(in the rows, 128 means zero)
Known rows:
K541: [112 140 133 122  79 110 141 124 142  87 113 141 165 103 101 162 153 150
 111 210 157 126 119 111 149 131 105 209 129  97 141 117  91  65 128  97
 120 146 107 102 161 148 168 122 120 140 165  79 121  97 137 134  93 141
  87]
K359: [ 93 115 105 116  86 117 159 115 165  91  93 133 158  92 116 156 150 162
 116 177 167 128 112 101 134  97 133 204 113 128 143 121  99  87 134 117
 103 132 113 103 172 150 165 116 118 124 158  86 126  89 146 142  90 116
 114]
K193: [106 152 118 119  88  86 143  94 140  98  91 154 155 112 101 139 153 158
 124 197 162 141 114 118 159 107 138 220 131  93 135 114  95  75 135  98
 118 132 102  93 156 143 160 119 125 133 144  95 121  83 114 125  88 150
  97]
K43: [115 153 111 116  79  94 162  87 148 105 102 156 144 114 114 143 168 158
 116 158 173 148 143  96 158 120 143 215 108 117 132 123 111  78 129 110
 105 154 106 111 168 143 176 125 116 125 132 101 119  84 118 123 101 151
 104]
K27: [117 123 150 117 105 133 175 115 177  95 106 130 129  93 107 177 125 172
  93 179 172 133 150 102 115 140 101 176 126 129 154 156 112  72 126 104
 101 142 109 116 165 148 184 122 125 120 162  79 131 121 156 162 115 109
 120]
K635: [103 130 121 105  79 110 138 115 143  95 122 126 171 115  96 173 156 138
 120 200 162 136 118 120 141 108 126 212 145 104 152 129  91  69 134 109
 130 137 107  95 161 136 173 111 117 136 165  83 138  98 145 127  93 146
  89]
K608: [112 131 147 126  69 138 165 140 156  87 125 153 172  99 116 187 156 160
  96 197 169 107 149  98 125 138  94 205  97 112 146 121 110  67 124 105
  93 182 117 117 184 137 182 124  85 135 154  78 108  90 146 153 134 145
 102]
K620: [121 131 138  75  60 116 124 138 140 151  87 178 124 142 125 194 123 149
 132 170 140 131 147  89 141 107 140 168 124 139 115 164 124  45 166 117
  65 170 106  56 175 122 191 100  81 162 169  59  90 121 154 128 103 106
  85]
K599: [115 121 149 121 106 136 176 116 172  94 107 135 133  97 107 177 127 175
  95 181 171 128 149  98 117 138 104 176 116 123 155 158 111  70 123 106
 101 156 109 116 163 148 186 132 124 124 160  81 126 117 158 168 120 115
 121]
K584: [ 90 135 149 123  74 123 141 139 152  87 100 133 172  94  98 176 149 161
 102 209 168 115 134 129 139 134  94 198 143  98 141 123  98  71 136  84
 100 126 112  99 168 146 169 103 119 127 155  68 129 101 151 151  91 124
 105]
K709: [116 131 153 129  96 136 185 122 165  86 129 130 122  83 106 174 157 165
  95 180 175 132 148 122 122 139  90 180 139 135 156 140 100  58 126 106
 108 142 111 120 182 168 187 144 127 125 156  89 141 119 153 154 103 117
 118]
K961: [118 140 148  82  78 132 129 146 146 106  87 160 118 143 126 195 106 176
 132 213 120 131 133 125 120 107 114 162 146 128 116 161 101  63 154  95
  68 159 112  61 158 132 176 104 129 176 169  86  90 130 156 160  98  98
  97]
K266: [118 140 122 105  67 115 166 123 146  89 136 131 162  96 115 176 171 133
 101 174 168 132 142 100 139 131 114 219 121 119 145 137  96  70 126 110
 112 164 105 114 178 135 181 121  88 132 164  95 131  97 141 123 113 146
  82]
K48: [110 127 120  87  68  94 131 145 141 140  90 164 129 140 124 199 123 153
 132 182 130 139 119 115 146 109 146 161 126 126 111 156 116  44 156 119
  69 161 129  73 178 134 174 110  85 167 172  80  96 108 152 132  93 110
  85]
K763: [ 91 146 153  83  58 127 136 149 138  94 112 163 135 141 126 193 117 170
 138 212 128 136 136 148 130  95  99 162 155 137 114 119 105  34 180 117
  73 183 136  85 200 147 179 117 125 181 173 105 130 114 147 161  90 135
 134]
K433: [108 167 147  81  63 106 136 146 137  94 103 161 129 139 125 173 120 162
 137 211 122 137 127 145 141  81 119 163 152 125 113 142  86  65 177  90
  69 177 112  73 191 124 170 110 119 179 172 113  98 116 134 130  89 111
  89]
K716: [ 96 135 102 123  92  82 157 100 144 117  89 149 147 104 100 148 160 152
 108 161 164 143 111 111 164 122 149 184 114  94 125 124 110  65 133 117
 113 139 121 114 162 156 160 133 108 132 137  98 124  80 118 122  90 146
  92]
K151: [113 117 133  93  57 119 143 142 141 103 101 170 118 116 126 181 130 149
 136 184 148 107 104 121 143 106 112 179 135 141 112 135 107  46 180 128
  68 166 113  84 199 141 181 139 105 176 170  77 110 108 153 140  84 113
 102]
K874: [ 94 116 138 126 114 113 175 135 164 100  93 133 139  89  90 190 119 173
  90 185 162 127 126 104 124 137 113 167 115 109 143 150 110  58 122 117
 109 137 129 120 159 155 170 144 122 126 168  75 131 107 155 168 101 110
 104]

Facts:
K103 {φ=K468}
K127 {η=K29, μ=b}
K134 {η=K961, μ=a, δ=K726 K656}
K135 {η=K836, μ=a, δ=K134}
K136 {μ=c, φ=K999}
K145 {μ=a, φ=K116}
K146 {η=K272, μ=a, φ=K915}
K151 {δ=K771, φ=K912}
K153 {η=K316, μ=c, δ=K171}
K173 {η=K3, μ=a}
K177 {μ=b, φ=K96}
K183 {μ=a, φ=K267}
K193 {η=K449, μ=b, φ=K767}
K216 {η=K910, μ=c, δ=K771}
K223 {μ=a, φ=K278}
K257 {η=K377, μ=b}
K264 {η=K435, μ=b, δ=K726 K171 K506, φ=K394}
K266 {η=K134, μ=a, φ=K434}
K267 {δ=K216 K183 K377, φ=K547}
K27 {η=K867, μ=a, φ=K821}
K272 {η=K601, μ=c, φ=K941}
K278 {μ=c, φ=K377}
K285 {μ=a}
K288 {η=K522, μ=b, φ=K815}
K29 {η=K288, μ=b, φ=K553}
K294 {η=K674, μ=a, δ=K153}
K3 {μ=b}
K305 {η=K455, μ=a, φ=K681}
K316 {η=K223, μ=b, δ=K363 K655 K809, φ=K402}
K32 {φ=K716}
K34 {δ=K524 K593}
K351 {δ=K48 K620}
K352 {η=K678, μ=c}
K353 {δ=K771 K620}
K359 {φ=K486}
K363 {μ=a, φ=K32}
K367 {φ=K216}
K370 {η=K629, μ=b}
K377 {η=K709, μ=c, φ=K593}
K394 {δ=K216, φ=K305}
K398 {φ=K935}
K402 {η=K935, μ=c}
K424 {φ=K288}
K43 {η=K136, μ=a}
K433 {μ=b, δ=K726, φ=K223}
K434 {μ=a, φ=K316}
K435 {η=K599, μ=a}
K442 {μ=c}
K449 {η=K608, μ=b}
K455 {η=K75, μ=a, φ=K473}
K456 {μ=b, δ=K183, φ=K146}
K465 {η=K506, μ=c}
K468 {μ=c, δ=K524 K506, φ=K809}
K473 {η=K726, μ=c}
K48 {μ=c}
K484 {δ=K726}
K486 {μ=b, φ=K183}
K506 {η=K468, μ=c, φ=K720}
K522 {μ=b, φ=K27}
K524 {μ=a}
K541 {μ=b, φ=K353}
K548 {μ=c}
K553 {φ=K773}
K584 {η=K874, μ=b, φ=K29}
K590 {η=K264, μ=c, φ=K718}
K593 {φ=K629}
K599 {η=K183, μ=a}
K601 {μ=c, δ=K116, φ=K112}
K608 {μ=a, φ=K825}
K620 {μ=a}
K629 {η=K659, μ=c}
K635 {η=K96, μ=b, φ=K862}
K647 {η=K352, μ=b, δ=K29 K763}
K655 {μ=b, φ=K272}
K656 {μ=a}
K657 {μ=a, φ=K590}
K659 {μ=c, δ=K726}
K664 {η=K809, μ=c, φ=K294}
K672 {μ=a, δ=K524 K522}
K673 {η=K27, μ=b, δ=K726 K655 K858}
K674 {η=K915, μ=c, φ=K193}
K678 {η=K853, μ=b}
K681 {μ=a, δ=K726, φ=K635}
K684 {φ=K127}
K709 {μ=a, δ=K838, φ=K678}
K716 {η=K73, μ=c, φ=K153}
K718 {η=K655, μ=c, φ=K359}
K720 {μ=b, δ=K351 K726 K961}
K726 {η=K673, μ=a}
K73 {η=K584, μ=a, δ=K506}
K75 {μ=c, δ=K629}
K763 {μ=b, δ=K771 K433 K726}
K767 {φ=K961}
K771 {μ=b}
K773 {δ=K620}
K777 {η=K548, μ=a, φ=K398}
K793 {η=K173, μ=c, δ=K593}
K795 {μ=a, δ=K96}
K809 {η=K363, μ=a, δ=K867 K815, φ=K946}
K815 {η=K858, μ=a, φ=K363}
K819 {η=K657, μ=a, δ=K353, φ=K424}
K821 {φ=K145}
K825 {μ=b, δ=K377, φ=K103}
K83 {η=K862, μ=a, δ=K771}
K834 {φ=K936}
K836 {η=K718, μ=a, δ=K593}
K838 {η=K266, μ=a}
K853 {μ=a, δ=K593, φ=K655}
K858 {η=K777, μ=a, δ=K522}
K862 {η=K763, μ=a, φ=K136}
K865 {φ=K997}
K867 {η=K486, μ=c}
K874 {μ=c}
K910 {μ=c}
K912 {μ=a, φ=K953}
K915 {μ=a, φ=K819}
K920 {δ=K171, φ=K196}
K926 {φ=K264}
K935 {μ=a, φ=K990}
K936 {η=K681, μ=b, φ=K455}
K941 {η=K647, μ=b, φ=K370}
K946 {η=K819, μ=a}
K953 {η=K257, μ=b}
K96 {μ=c}
K961 {μ=b, φ=K657}
K979 {μ=a, δ=K151}
K990 {μ=a, φ=K3}
K997 {μ=a, φ=K177}
K999 {η=K635, μ=c}

Rows:
No name comes twice in this set of rows, the named rows included.
[112 135 154  87  60 114 169 118 142 119 122 164 120 126 128 169 136 159
 138 163 163 133 144 145 134 122 111 174 149 143 119 146 122  30 176 126
  81 183 117 110 199 139 190 150 117 174 170  94 137 113 150 138  87 153
 130] -> K979
[103 155 149  81  63 134 161 151 159  91 122 147 135 135 124 195 138 172
 138 205 133 147 154 146 124  93 107 162 136 136 121 138 111  75 158 101
  67 189 131 102 197 141 181 101 119 172 157 118 115 106 146 148 135 120
 125] -> K134
[101 115 132  97  59 119 159 130 139 107 112 163 121 111 126 172 136 156
 134 164 165 118  98 143 138 108 113 185 147 141 119 116 116  35 184 135
  82 162 122 101 201 161 181 151 121 177 170  70 142 106 153 145  84 142
 132] -> K394
[ 99 115 121  87  62 121 151 121 146 113 101 152 122 133 125 179 129 161
 136 168 154 141 110 146 129  83 136 164 148 143 116 123 113  50 185 131
  84 164 128  90 199 157 179 134 122 171 172  94 141 104 153 153  86 130
 137] -> K773
[ 90 149 110 100  69 113 179 146 156  84 120 132 143 100 122 163 152 165
 135 211 129 141 123 141 130  78 124 163 128 130 127 100  75  91 144 110
  72 177 116 116 198 154 154 122 124 166 165 114 122  89 122 143  98 111
 110] -> K920
[ 60 116 139 129  90 110 173 136 166  96 104 132 171  81  97 184 151 166
  95 181 177 130 130 141 137 137 104 169 123 101 147 114 114  58 132 119
 114 148 147 122 187 162 166 130 109 126 152  84 150  85 146 159  94 147
 121] -> K75
[113 143 111 125 100  94 139  90 136 112  93 171 173 142 103 148 135 171
 124 198 152 142 114 104 153 108 146 218 102  97 127  98 100  62 124 120
 130 169 115 102 156 142 160 137 115 144 138  88 122  83 119 133 100 162
 115] -> K127
[110 124 153 117  65 118 148 111 137 106 118 177 154 131 124 168 122 157
 137 199 158 104 104 141 139 133  97 216 134 136 123 104 107  28 150 130
 126 180 124 113 199 147 176 157 116 177 171  68 140  99 150 153  84 164
 120] -> K825
[110 114 125  87  62 133 139 129 138 124 103 173 120 138 123 186 118 160
 138 169 146 131 100 140 132  87 135 165 139 142 113 123 118  38 183 129
  81 177 131  80 198 148 181 142 116 180 171  75 128 106 153 153  88 139
 133] -> K353
[102 168 118  79  64 116 179 141 156  88 139 126 159 130 111 181 163 150
 131 197 128 150 148 147 122  78 140 162 142 125 148 114  81  90 132  97
  98 187 113 119 197 141 170 106 122 157 157 118 141  95 118 126 142 136
 104] -> K73
[111 122 152 124 120 130 167 114 155  92  96 132 132  99  90 166 110 178
 105 207 150 121 116 102 111 138 102 171 139 112 161 155  93  60 124 104
 126 130 104 109 141 149 176 143 128 128 170  77 127 127 156 174  93 106
 110] -> K486
[115 158 150 119 117 135 190 135 177  82 137 122 123  81  92 169 139 183
  98 206 143 143 150 132 109 138  98 164 127 119 168 130  74  89 122  84
 101 171 109 122 172 165 174 142 128 130 162 119 138 121 139 165 139 108
 113] -> K853
[ 98 169 122  92  82 120 188 136 164  87 134 124 148 118 104 167 166 173
 128 205 134 151 151 147 124  86 128 161 133 118 151 104  76  92 127  86
  92 185 124 122 196 154 164 114 128 154 134 118 141  90 113 135 145 137
 124] -> K672
[ 68 113 127 123 105 110 138 133 172 134  78 141 173 113  84 192 123 173
  88 179 170 126 137 100 131 129 131 172 101  86 139 154 123  73 127 117
 104 142 139 100 148 133 164 103  85 120 153  58 121  85 153 159 111 129
 114] -> K96

Now the same objects, written a new way:
Known rows:
K446: [142 110 106 122 123 102 124 128 133 151 121 163 136 110 119 112 110 116
 181 123 136 172 162 144 136 127 118 156 142 125 112 143 128 119 111]
K294: [154 123 126 120 114 103 116 154 141 145 107 163 164 119 112 115 118 118
 152 130  91 149 172 176 123 142 117 152 159  95 116 148 146 132  88]
K96: [154 125 116 130 115  98 117 125 133 146 113 164 128 103 115 101 129 124
 178 125 141 174 159 134 135 117 116 153 125 119 106 134 120  96 116]
K657: [161 118 120 127 122  98 108 137 129 144 124 171 127 103 120 109 109 125
 177 114 132 175 156 145 120 119 118 148 141 121 113 131 124 116 117]
K112: [138 109 104 125 119 101 122 129 134 151 119 163 138 108 117 107 114 120
 181 124 131 168 163 142 140 125 112 157 137 122 115 140 123 122 109]
K674: [151 115 115 127 127 109 122 130 128 144 114 155 136 106 119 107 114 119
 184 118 138 175 164 133 147 136 128 157 146 121 110 160 150 100 118]
K216: [150 143 161 128  98 104 119 120 127 251 138 148 154 152 120 130 135  91
 163 142  83 161 153 128 151 151 111 122 162  60 120 165 115  72  95]
K726: [102 106 146 138 172  94  99 151 127 161 134 173 173 110  92 101  90 135
 167 123 157 156 157 137  93 142 112 150  88 111 124 163 179 141 145]
K709: [184 123 136 105 116  96 113 149 124 146 124 165 130 127 123 133 134 116
 153 133 123 154 155 148 106 128 123 148 144 107 117 120 151 119 125]
K593: [178 111 102 110 109 102 132 137 143 111 103 152 129 103 123 113 132 118
 168 135 126 160 181 165 128 119 115 168 158 118 106 141 135 128 103]
K684: [141 108 117 122 131 105 125 126 140 152 123 156 128 117 123 110 110 116
 191 128 138 174 161 139 135 121 115 155 151 123 115 148 134 124 123]
K127: [123 106 122 124 123 105 122 117 157 158 121 155 148 109 122 106 110 100
 183 128 128 172 156 145 133 133 105 176 148 117 114 153 114 131 108]
K912: [143 113 115 130 126 107 111 134 136 145 123 163 131 109 120 109 109 123
 181 116 126 170 159 146 128 127 120 154 150 121 121 138 128 126 113]
K809: [172 116 135 121 129 103 114 149 139 148 122 147 130 115 116 115 128 118
 166 140 110 152 176 155 121 126 102 154 155  81 123 159 144 126 120]
K272: [154 112 113 128 122 106 121 125 128 148 114 159 136 100 117 107 126 119
 175 120 144 172 166 133 142 137 123 163 137 121 110 158 136  94 118]
K266: [151 105 116 126 133 108 111 137 131 145 128 159 130 104 122 111 103 120
 183 114 131 172 163 141 132 132 119 156 157 118 121 153 139 121 120]
K858: [179 119 132 115 125 100 114 151 132 140 118 150 139 111 114 117 128 119
 156 135 111 148 179 162 114 133 109 155 151  84 117 158 153 125 114]
K484: [129 121 149 116 151  89 116 151 132 171 124 164 176 128  94 115 107 121
 156 146 140 148 163 151  97 136 110 141  97  95 112 157 179 135 131]
K116: [143 108 101 122 116 101 124 129 131 150 119 167 140 105 117 111 117 118
 174 122 133 167 164 145 136 129 115 158 136 123 112 141 122 116 105]

Rows:
No name comes twice in this set of rows, the named rows included.
[122 103 123 137 131 112 117 126 158 157 123 162 142 110 118 107 117 117
 176 123 123 168 163 148 126 127 111 163 160 116 124 148 111 127 113] -> K946
[153 119 113 106 111  96 118 128 128 141 124 164 127 115 125 115 114 108
 184 122 137 166 141 134 128 130 119 165 123 128 112 118 132 129 119] -> K961
[163 120 121 108 119  90 115 128 128 144 122 163 134 101 126 112 100 106
 183 118 140 180 147 140 128 124 117 159 133 124 100 136 131 116 116] -> K584
[157 113 109 106 101  94 119 128 126 143 124 170 129 108 126 116 124 107
 172 122 138 165 142 135 129 130 112 170 117 129 111 114 122 120 115] -> K678
[170 129 137 100 121  94 120 142 134 150 118 148 145 122 122 120 109 100
 175 135 115 159 158 156 127 134 112 158 144  95 107 152 154 132 109] -> K456
[154 115 121 125 119 105 112 132 130 161 129 162 129 113 124 116 115 117
 177 117 120 169 159 142 129 130 119 151 157 113 121 140 119 114 110] -> K620
[167 120 135 118 123 101 114 145 136 152 121 156 139 118 116 120 125 116
 161 133 113 155 168 156 113 130 115 149 150  94 116 145 142 124 113] -> K795
[169 119 130 106 120  93 118 142 132 149 119 147 144 110 115 115 114 102
 170 136 115 155 166 153 129 138 102 165 137  86 110 161 151 130 110] -> K316
[146 116 143 122 133 104 117 144 149 159 120 158 162 122 112 120 122 113
 152 137 115 154 168 162 106 137 116 154 156  95 117 155 147 128 111] -> K135
[125 109 115 122 120 102 123 122 150 152 118 158 153 108 120 106 105 102
 179 122 124 171 156 148 137 138 111 173 145 120 112 151 118 132  99] -> K953
[149 115 120 114 124 100 119 127 138 144 122 156 136 110 127 111 101 104
 191 121 131 176 150 141 136 131 114 167 144 122 111 146 135 130 114] -> K541
[150 118 116 126 128 108 122 135 133 135 108 151 134 107 119 101 116 123
 190 124 133 172 169 141 147 130 120 159 145 116 113 161 156 112 117] -> K506
[154 111 107 118 120 101 127 134 139 134 112 158 137 107 118 111 119 118
 176 129 133 165 170 154 131 123 117 160 145 123 110 143 134 127 110] -> K171
[167 141 151 111 103  94 115 133 108 241 151 151 141 154 125 140 109  92
 178 136  89 166 150 130 146 146 115 113 158  70 121 156 132  89 104] -> K151
[133 102 118 118 117 103 124 117 149 157 120 163 155 101 121 113 114  99
 164 123 135 171 156 146 128 140 113 177 146 121 107 151 111 119 104] -> K370

